Below is a small trained network, with its code and all its weights. Each question gives an input and a class and asks what happens when units are switched off, that is, made to give their printed mean instead of their output.

import numpy as np


def w(rows, s, z=0):
    codes = np.array(rows[::2]) - 128.0
    scale = np.full(codes.shape[1], s)
    scale[-1] = z or s
    return codes * scale


def f(y):
    return np.maximum(y, 0)


def log_softmax(a):
    a = a - a.max(-1, keepdims=True)
    return a - np.log(np.exp(a).sum(-1, keepdims=True))


def net(x, mask):
    res = np.array(x, float).reshape(1, 4) / 4 @ E
    y = f(res @ A[0][:, :-1].T + A[0][:, -1])
    res = res + np.where(mask, y, B[0][:, -1]) @ B[0][:, :-1]
    return log_softmax(res[-1] @ U[:, :-1].T + U[:, -1])


A, B = {}, {}
E = w([
[90,151,250],'x0',
[166,220,114],'x1',
[197,106,184],'x2',
[34,105,120],'x3',
],0.012)
A[0] = w([
[93,133,121,221],'N0',
[132,115,48,132],'N1',
[169,33,101,136],'N2',
[169,198,112,91],'N3',
[161,161,118,85],'N4',
[176,117,167,148],'N5',
[124,131,134,70],'N6',
[139,160,120,184],'N7',
[120,240,94,254],'N8',
[161,157,126,95],'N9',
[105,16,18,89],'N10',
[107,143,111,71],'N11',
[118,120,83,76],'N12',
[195,165,109,152],'N13',
[216,89,93,65],'N14',
[105,188,135,148],'N15',
[138,124,154,96],'N16',
[211,98,153,168],'N17',
[51,6,199,103],'N18',
[123,172,123,120],'N19',
[183,110,94,120],'N20',
[149,56,154,100],'N21',
[79,148,95,99],'N22',
[150,170,107,177],'N23',
[142,70,161,88],'N24',
[167,218,182,131],'N25',
],0.014,0.0078)
B[0] = w([
[155,254,154,189],'N0',
[182,196,101,200],'N1',
[168,84,53,191],'N2',
[93,124,162,181],'N3',
[92,147,145,155],'N4',
[142,72,116,182],'N5',
[137,143,136,128],'N6',
[159,160,195,173],'N7',
[167,212,214,247],'N8',
[104,143,112,155],'N9',
[143,230,15,236],'N10',
[144,112,144,138],'N11',
[182,119,98,155],'N12',
[116,111,178,201],'N13',
[150,175,107,186],'N14',
[146,126,193,171],'N15',
[110,90,112,142],'N16',
[190,57,87,206],'N17',
[29,124,147,239],'N18',
[137,122,208,153],'N19',
[146,198,123,177],'N20',
[105,49,101,166],'N21',
[183,136,119,168],'N22',
[132,156,199,185],'N23',
[59,60,105,159],'N24',
[116,77,205,211],'N25',
],0.0075,0.014)
U = w([
[145,23,90,118],'0',
[206,160,162,234],'1',
[15,109,163,132],'2',
[176,117,118,2],'3',
[155,181,7,166],'4',
[119,196,173,90],'5',
[204,87,170,242],'6',
[149,107,126,3],'7',
],0.012,0.0089)

Each question gives the input, the list of numbers given to net, and the class t.
The units are the neurons (one row each of A and B). Each row of codes is followed by its name. A weight is (code - 128) times the scale printed after its matrix; where a second scale follows, it is the last column's (A, B and U).
mask holds one flag per neuron, in row order. A switched-off neuron (its flag False) gives its mean, the last column of its row in B, instead of its output. The means were averaged over made-up inputs and are rounded, as every weight is.
A unit's drop is (log p(t) with every unit on - log p(t) with that unit switched off) / (log p(t) with every unit on - log p(t) with every unit switched off).
The circuit of an input: a set's keep is (log p(t) with only the set's units on - log p(t) with every unit switched off) / (log p(t) with every unit on - log p(t) with every unit switched off). Starting from the 12 units with the biggest drops (on a tie, the unit counted first), units are removed one at a time, each time the one whose removal leaves the highest keep (on an exact tie, the one counted first), for as long as the keep stays at least 0.8.
circuit, biggest first: the units of the circuit, biggest drop first
top k neurons: the k neurons with the biggest drops, biggest first
drop when u is switched off: that unit's drop, to one decimal
input [-6,-7,5,5], class 4: circuit, biggest first : [N10]
input [-3,3,-5,-8], class 5: circuit, biggest first : [N3; N2]
input [-2,0,4,4], class 4: circuit, biggest first : [N25; N8]
input [2,0,-3,-7], class 6: circuit, biggest first : [N10; N0]
input [-2,6,-7,-5], class 5: top 2 neurons : [N17; N3]
input [-1,-8,0,-4], class 4: top 3 neurons : [N10; N25; N13]
input [0,-6,-3,4], class 4: top 2 neurons : [N10; N25]
input [-3,-2,2,6], class 4: drop when N12 is switched off : 0.0
input [-7,5,-6,-5], class 1: drop when N5 is switched off : 0.0
input [4,1,1,-3], class 6: drop when N10 is switched off : 0.2
